In the rows, zero is written as 128.
[135, 111, 224, 61, 172, 135, 145, 152, 139, 202, 177, 61, 96, 124, 108, 147, 107, 148, 176, 58, 94, 109, 97, 121, 166, 130, 141, 139, 127, 104, 141, 119]
G
[133, 130, 211, 112, 136, 146, 104, 132, 160, 178, 149, 138, 97, 171, 144, 148, 160, 117, 136, 90, 134, 108, 125, 122, 163, 142, 140, 179, 145, 96, 123, 134]
G
[133, 131, 112, 104, 104, 134, 164, 156, 116, 108, 156, 119, 140, 123, 111, 128, 125, 145, 144, 172, 121, 122, 106, 81, 136, 137, 141, 109, 101, 128, 120, 138]
U
[139, 132, 115, 117, 105, 145, 143, 140, 145, 145, 155, 148, 112, 128, 134, 152, 168, 111, 139, 147, 126, 109, 125, 102, 158, 135, 133, 136, 140, 125, 112, 125]
Z
[114, 127, 194, 103, 124, 162, 102, 134, 152, 154, 145, 140, 114, 158, 140, 150, 150, 124, 137, 118, 134, 107, 103, 127, 164, 139, 128, 150, 142, 89, 117, 152]
A
[114, 95, 76, 133, 161, 105, 127, 115, 130, 129, 112, 115, 106, 110, 131, 104, 97, 133, 138, 105, 118, 137, 133, 127, 154, 127, 126, 130, 125, 131, 111, 119]
J
[106, 142, 176, 131, 98, 167, 87, 132, 139, 91, 142, 182, 151, 182, 144, 149, 166, 127, 121, 188, 168, 131, 99, 112, 126, 136, 135, 132, 128, 83, 128, 170]
A
[116, 100, 93, 104, 161, 109, 140, 134, 120, 115, 127, 84, 123, 107, 110, 111, 79, 154, 159, 109, 113, 140, 112, 117, 142, 118, 140, 101, 110, 125, 126, 124]
J
[111, 147, 200, 130, 91, 154, 98, 126, 141, 86, 137, 162, 167, 198, 136, 150, 152, 140, 131, 183, 166, 138, 78, 103, 126, 135, 163, 116, 110, 85, 142, 157]
E
[145, 126, 152, 105, 144, 141, 165, 143, 144, 220, 169, 90, 63, 101, 135, 144, 142, 106, 156, 78, 81, 82, 125, 124, 200, 147, 109, 172, 153, 127, 115, 103]
C
[113, 143, 203, 105, 118, 169, 115, 140, 149, 111, 152, 128, 135, 165, 131, 150, 135, 144, 129, 158, 152, 124, 89, 105, 147, 138, 136, 131, 123, 93, 143, 148]
C
[117, 150, 86, 137, 76, 155, 141, 145, 118, 69, 153, 192, 154, 150, 122, 143, 160, 129, 120, 229, 148, 128, 101, 103, 122, 129, 124, 89, 109, 111, 116, 173]
A
[120, 107, 113, 122, 149, 135, 117, 132, 131, 117, 101, 107, 125, 112, 126, 102, 109, 125, 131, 104, 122, 145, 150, 119, 156, 116, 136, 122, 141, 134, 113, 109]
Q
[128, 126, 210, 100, 134, 151, 96, 141, 153, 167, 141, 114, 121, 159, 147, 149, 151, 122, 147, 101, 138, 103, 118, 98, 159, 159, 155, 183, 137, 109, 117, 130]
U
[118, 137, 194, 127, 99, 171, 81, 133, 153, 104, 142, 169, 156, 188, 149, 150, 164, 131, 118, 167, 175, 115, 99, 96, 139, 149, 148, 159, 131, 99, 122, 157]
X
[132, 136, 103, 126, 93, 147, 139, 138, 133, 95, 157, 166, 137, 136, 128, 147, 167, 122, 131, 193, 143, 132, 119, 89, 134, 125, 135, 113, 121, 120, 121, 143]
Z
[135, 115, 131, 83, 132, 135, 175, 148, 127, 189, 171, 100, 90, 90, 105, 141, 124, 123, 154, 101, 78, 89, 112, 127, 179, 128, 109, 116, 130, 112, 114, 129]
A
[114, 106, 84, 127, 141, 117, 135, 123, 119, 78, 118, 110, 145, 107, 108, 102, 79, 148, 135, 140, 127, 162, 120, 114, 133, 116, 150, 88, 109, 137, 119, 134]
W
[118, 139, 224, 81, 126, 145, 132, 147, 131, 124, 168, 98, 156, 165, 110, 156, 119, 150, 164, 132, 128, 127, 66, 94, 140, 131, 170, 100, 100, 90, 151, 140]
E
[126, 93, 97, 149, 154, 125, 95, 109, 151, 154, 84, 125, 102, 124, 155, 107, 129, 103, 115, 87, 121, 122, 174, 130, 167, 147, 128, 185, 151, 146, 85, 115]
U
[128, 89, 106, 138, 154, 124, 101, 111, 153, 177, 90, 106, 91, 117, 153, 108, 125, 101, 137, 63, 109, 114, 176, 136, 176, 150, 128, 196, 163, 145, 84, 106]
U
[127, 117, 207, 80, 150, 149, 123, 144, 149, 169, 170, 96, 116, 136, 131, 150, 129, 138, 159, 98, 120, 121, 102, 105, 160, 136, 150, 138, 134, 104, 134, 116]
Z
[128, 167, 105, 125, 77, 135, 154, 141, 103, 46, 160, 174, 171, 144, 105, 130, 141, 146, 131, 224, 169, 144, 88, 76, 91, 126, 154, 71, 88, 119, 139, 169]
W
[115, 102, 87, 119, 149, 136, 134, 129, 129, 115, 123, 100, 131, 100, 123, 106, 86, 140, 129, 109, 114, 144, 144, 135, 139, 117, 116, 117, 127, 150, 115, 126]
S
[130, 146, 113, 114, 105, 137, 168, 154, 115, 96, 172, 148, 137, 139, 102, 138, 137, 142, 139, 190, 131, 135, 99, 95, 116, 116, 139, 91, 97, 119, 138, 153]
G
[126, 137, 203, 110, 127, 167, 91, 140, 147, 149, 149, 139, 130, 163, 154, 155, 162, 118, 131, 121, 154, 110, 123, 115, 138, 142, 131, 175, 146, 107, 130, 137]
S
[127, 103, 106, 133, 158, 130, 116, 125, 144, 152, 98, 115, 98, 110, 140, 93, 117, 111, 121, 81, 115, 128, 168, 133, 175, 123, 123, 146, 155, 142, 99, 100]
Q
[122, 132, 196, 106, 123, 166, 90, 134, 161, 133, 151, 144, 132, 172, 148, 159, 164, 121, 146, 136, 157, 124, 112, 96, 150, 144, 154, 155, 140, 103, 123, 138]
Z
[133, 140, 131, 123, 88, 135, 155, 135, 119, 109, 162, 144, 143, 145, 113, 140, 149, 128, 151, 179, 127, 125, 94, 91, 141, 129, 144, 101, 106, 111, 129, 143]
E
[122, 135, 199, 109, 107, 167, 103, 142, 148, 123, 160, 143, 149, 172, 137, 151, 146, 139, 135, 149, 155, 108, 91, 95, 147, 147, 149, 147, 124, 102, 126, 148]
X
[142, 128, 129, 87, 122, 141, 173, 159, 124, 168, 184, 97, 106, 95, 114, 139, 123, 133, 145, 114, 97, 104, 120, 111, 152, 129, 119, 129, 118, 133, 125, 125]
S
[121, 131, 208, 100, 119, 143, 130, 138, 135, 135, 162, 103, 140, 158, 117, 142, 116, 147, 159, 128, 125, 127, 79, 103, 153, 129, 159, 111, 104, 93, 145, 132]
E
[131, 117, 222, 101, 154, 150, 110, 128, 174, 230, 151, 88, 60, 134, 156, 152, 144, 105, 149, 40, 98, 78, 129, 148, 212, 155, 121, 205, 173, 97, 120, 102]
C
[115, 109, 82, 141, 136, 141, 104, 118, 149, 85, 109, 146, 141, 135, 133, 119, 120, 118, 120, 145, 143, 155, 154, 114, 140, 122, 143, 118, 130, 139, 107, 129]
Z
[118, 104, 77, 169, 134, 137, 92, 97, 164, 135, 89, 165, 101, 132, 166, 112, 147, 98, 105, 110, 140, 140, 175, 139, 164, 130, 124, 168, 162, 145, 92, 113]
Z
[112, 109, 80, 148, 129, 138, 107, 115, 135, 109, 104, 152, 127, 127, 136, 113, 122, 118, 120, 134, 127, 139, 147, 140, 151, 130, 116, 125, 139, 128, 97, 143]
A
[135, 141, 117, 118, 99, 150, 148, 148, 121, 118, 168, 145, 132, 121, 127, 140, 152, 128, 127, 162, 127, 121, 121, 99, 133, 126, 121, 127, 120, 128, 127, 143]
S
[117, 111, 96, 125, 141, 140, 117, 131, 128, 98, 115, 116, 147, 116, 127, 115, 103, 132, 123, 123, 129, 150, 148, 125, 128, 121, 126, 124, 130, 145, 116, 133]
S
[117, 93, 98, 119, 150, 132, 138, 128, 131, 126, 126, 89, 129, 106, 115, 110, 77, 141, 143, 106, 103, 130, 130, 128, 154, 123, 129, 118, 124, 147, 113, 116]
X
[135, 132, 110, 151, 107, 126, 112, 121, 142, 157, 130, 178, 92, 143, 159, 146, 188, 101, 122, 135, 141, 102, 127, 107, 161, 148, 126, 183, 144, 115, 105, 136]
J
[126, 137, 112, 123, 93, 138, 140, 131, 134, 138, 147, 160, 113, 124, 134, 148, 168, 111, 132, 155, 127, 103, 118, 106, 161, 138, 120, 149, 131, 132, 109, 138]
H
[110, 103, 83, 132, 139, 127, 126, 119, 136, 117, 105, 120, 120, 112, 125, 110, 99, 130, 121, 123, 120, 140, 142, 129, 155, 122, 126, 126, 122, 153, 106, 122]
H
[121, 91, 79, 139, 155, 114, 140, 117, 139, 140, 110, 116, 94, 113, 130, 98, 100, 130, 132, 95, 104, 146, 154, 148, 164, 116, 116, 134, 140, 143, 105, 112]
G
[142, 126, 120, 117, 114, 133, 142, 142, 137, 160, 146, 132, 103, 124, 136, 134, 157, 117, 131, 129, 114, 97, 133, 98, 160, 151, 133, 163, 128, 133, 99, 132]
U
[112, 106, 65, 142, 138, 112, 114, 121, 128, 81, 99, 134, 136, 128, 131, 106, 105, 141, 129, 143, 141, 154, 125, 116, 138, 127, 137, 115, 118, 127, 111, 138]
J
[131, 87, 93, 140, 161, 115, 114, 107, 152, 181, 87, 102, 85, 107, 150, 104, 115, 106, 128, 56, 97, 110, 177, 143, 180, 146, 118, 184, 156, 156, 82, 103]
U
[114, 105, 77, 133, 137, 136, 118, 120, 139, 87, 117, 131, 138, 120, 129, 113, 110, 135, 130, 141, 132, 160, 144, 116, 141, 119, 140, 105, 125, 142, 111, 130]
Z
[131, 106, 218, 64, 154, 143, 144, 149, 140, 199, 180, 63, 107, 121, 116, 148, 109, 148, 165, 68, 91, 91, 88, 114, 171, 143, 139, 148, 132, 108, 130, 114]
X
[134, 134, 96, 138, 95, 151, 131, 130, 146, 123, 147, 176, 118, 137, 142, 146, 176, 110, 123, 175, 142, 119, 129, 97, 149, 133, 130, 136, 134, 131, 108, 141]
Z
[117, 99, 79, 127, 150, 106, 130, 123, 122, 116, 117, 107, 117, 112, 124, 110, 97, 141, 148, 114, 116, 142, 130, 121, 147, 125, 132, 120, 119, 125, 117, 123]
J
[125, 90, 116, 116, 167, 117, 127, 117, 147, 200, 108, 82, 75, 91, 136, 117, 108, 104, 146, 38, 83, 111, 158, 144, 197, 131, 118, 176, 159, 152, 95, 90]
H
[123, 125, 211, 89, 125, 154, 118, 151, 136, 130, 174, 104, 151, 148, 121, 147, 121, 149, 153, 126, 131, 118, 79, 95, 147, 144, 153, 135, 120, 103, 135, 139]
X
[114, 140, 195, 121, 111, 168, 88, 135, 151, 134, 139, 164, 131, 177, 147, 150, 161, 121, 124, 142, 156, 113, 105, 121, 152, 141, 132, 149, 139, 86, 122, 159]
A
[132, 141, 99, 132, 88, 141, 138, 141, 124, 87, 136, 168, 144, 141, 132, 131, 160, 135, 111, 202, 150, 122, 117, 85, 127, 139, 135, 121, 105, 127, 114, 155]
U
[127, 138, 217, 101, 133, 142, 103, 131, 147, 149, 153, 138, 121, 160, 138, 149, 153, 124, 134, 112, 151, 111, 100, 101, 148, 145, 160, 155, 133, 91, 130, 140]
W
[115, 94, 92, 109, 142, 128, 150, 140, 120, 92, 131, 84, 152, 100, 98, 113, 61, 163, 132, 132, 105, 147, 112, 120, 138, 118, 138, 84, 101, 142, 122, 126]
X
[108, 108, 71, 159, 126, 136, 103, 111, 140, 102, 95, 166, 127, 133, 142, 108, 126, 111, 109, 140, 135, 141, 154, 144, 153, 128, 110, 129, 142, 130, 93, 144]
A
[126, 150, 86, 166, 61, 164, 109, 130, 143, 66, 131, 217, 148, 171, 152, 147, 193, 117, 103, 242, 186, 135, 129, 100, 121, 129, 131, 125, 124, 114, 118, 158]
Z
[132, 126, 222, 92, 145, 151, 108, 138, 156, 195, 150, 112, 89, 142, 147, 134, 155, 115, 145, 68, 121, 92, 123, 117, 182, 143, 135, 173, 159, 101, 119, 113]
Q
[129, 128, 207, 125, 130, 144, 81, 109, 159, 172, 140, 154, 99, 158, 160, 148, 174, 102, 135, 95, 153, 99, 123, 118, 170, 155, 143, 195, 155, 96, 114, 138]
W
[109, 122, 68, 146, 119, 140, 114, 125, 127, 31, 109, 162, 180, 140, 123, 118, 116, 145, 108, 201, 161, 181, 126, 99, 102, 117, 149, 75, 106, 142, 121, 148]
Z
[132, 152, 126, 109, 92, 146, 153, 163, 112, 83, 158, 151, 152, 133, 112, 126, 148, 147, 125, 197, 145, 131, 100, 83, 120, 122, 142, 81, 107, 118, 133, 144]
Q
[118, 110, 82, 188, 128, 127, 79, 82, 161, 141, 75, 188, 91, 140, 176, 110, 159, 89, 91, 106, 152, 127, 173, 144, 166, 143, 131, 193, 167, 143, 81, 128]
W
[108, 133, 191, 102, 119, 161, 106, 136, 136, 119, 153, 136, 143, 158, 128, 146, 134, 137, 151, 143, 141, 129, 89, 113, 143, 136, 132, 124, 127, 93, 129, 161]
A
[127, 129, 209, 95, 135, 145, 112, 130, 143, 156, 159, 117, 113, 147, 129, 149, 137, 133, 153, 104, 137, 112, 102, 101, 155, 142, 159, 150, 128, 98, 129, 135]
W
[140, 120, 118, 112, 123, 139, 149, 135, 145, 169, 162, 132, 99, 113, 134, 146, 154, 111, 148, 125, 109, 104, 127, 107, 171, 136, 124, 139, 140, 130, 110, 117]
Z
[111, 120, 70, 163, 117, 126, 105, 104, 132, 65, 98, 168, 140, 133, 138, 103, 126, 123, 112, 161, 158, 158, 140, 118, 132, 124, 141, 123, 128, 132, 106, 150]
W
[138, 137, 127, 117, 109, 132, 152, 134, 129, 158, 159, 137, 102, 117, 128, 142, 155, 114, 154, 128, 119, 101, 113, 101, 168, 139, 139, 143, 133, 119, 113, 134]
W
[133, 141, 123, 156, 77, 139, 125, 115, 141, 130, 136, 184, 125, 159, 147, 141, 186, 103, 128, 169, 139, 110, 113, 109, 159, 140, 132, 146, 137, 111, 109, 145]
E
[134, 136, 123, 131, 89, 134, 149, 122, 139, 142, 147, 150, 116, 140, 130, 142, 160, 111, 144, 148, 121, 105, 109, 110, 170, 137, 129, 131, 123, 116, 112, 140]
E
[128, 122, 209, 91, 146, 138, 122, 130, 146, 176, 160, 104, 100, 133, 132, 139, 126, 135, 153, 85, 127, 107, 96, 111, 170, 141, 150, 151, 130, 100, 128, 129]
W
[127, 81, 104, 87, 182, 124, 152, 128, 142, 179, 129, 57, 93, 79, 112, 119, 84, 131, 163, 56, 78, 127, 147, 133, 177, 118, 127, 123, 142, 146, 109, 98]
Z
[129, 127, 201, 114, 139, 148, 104, 129, 162, 179, 140, 139, 92, 167, 145, 146, 158, 116, 133, 90, 136, 110, 127, 125, 162, 137, 138, 180, 148, 104, 121, 131]
G
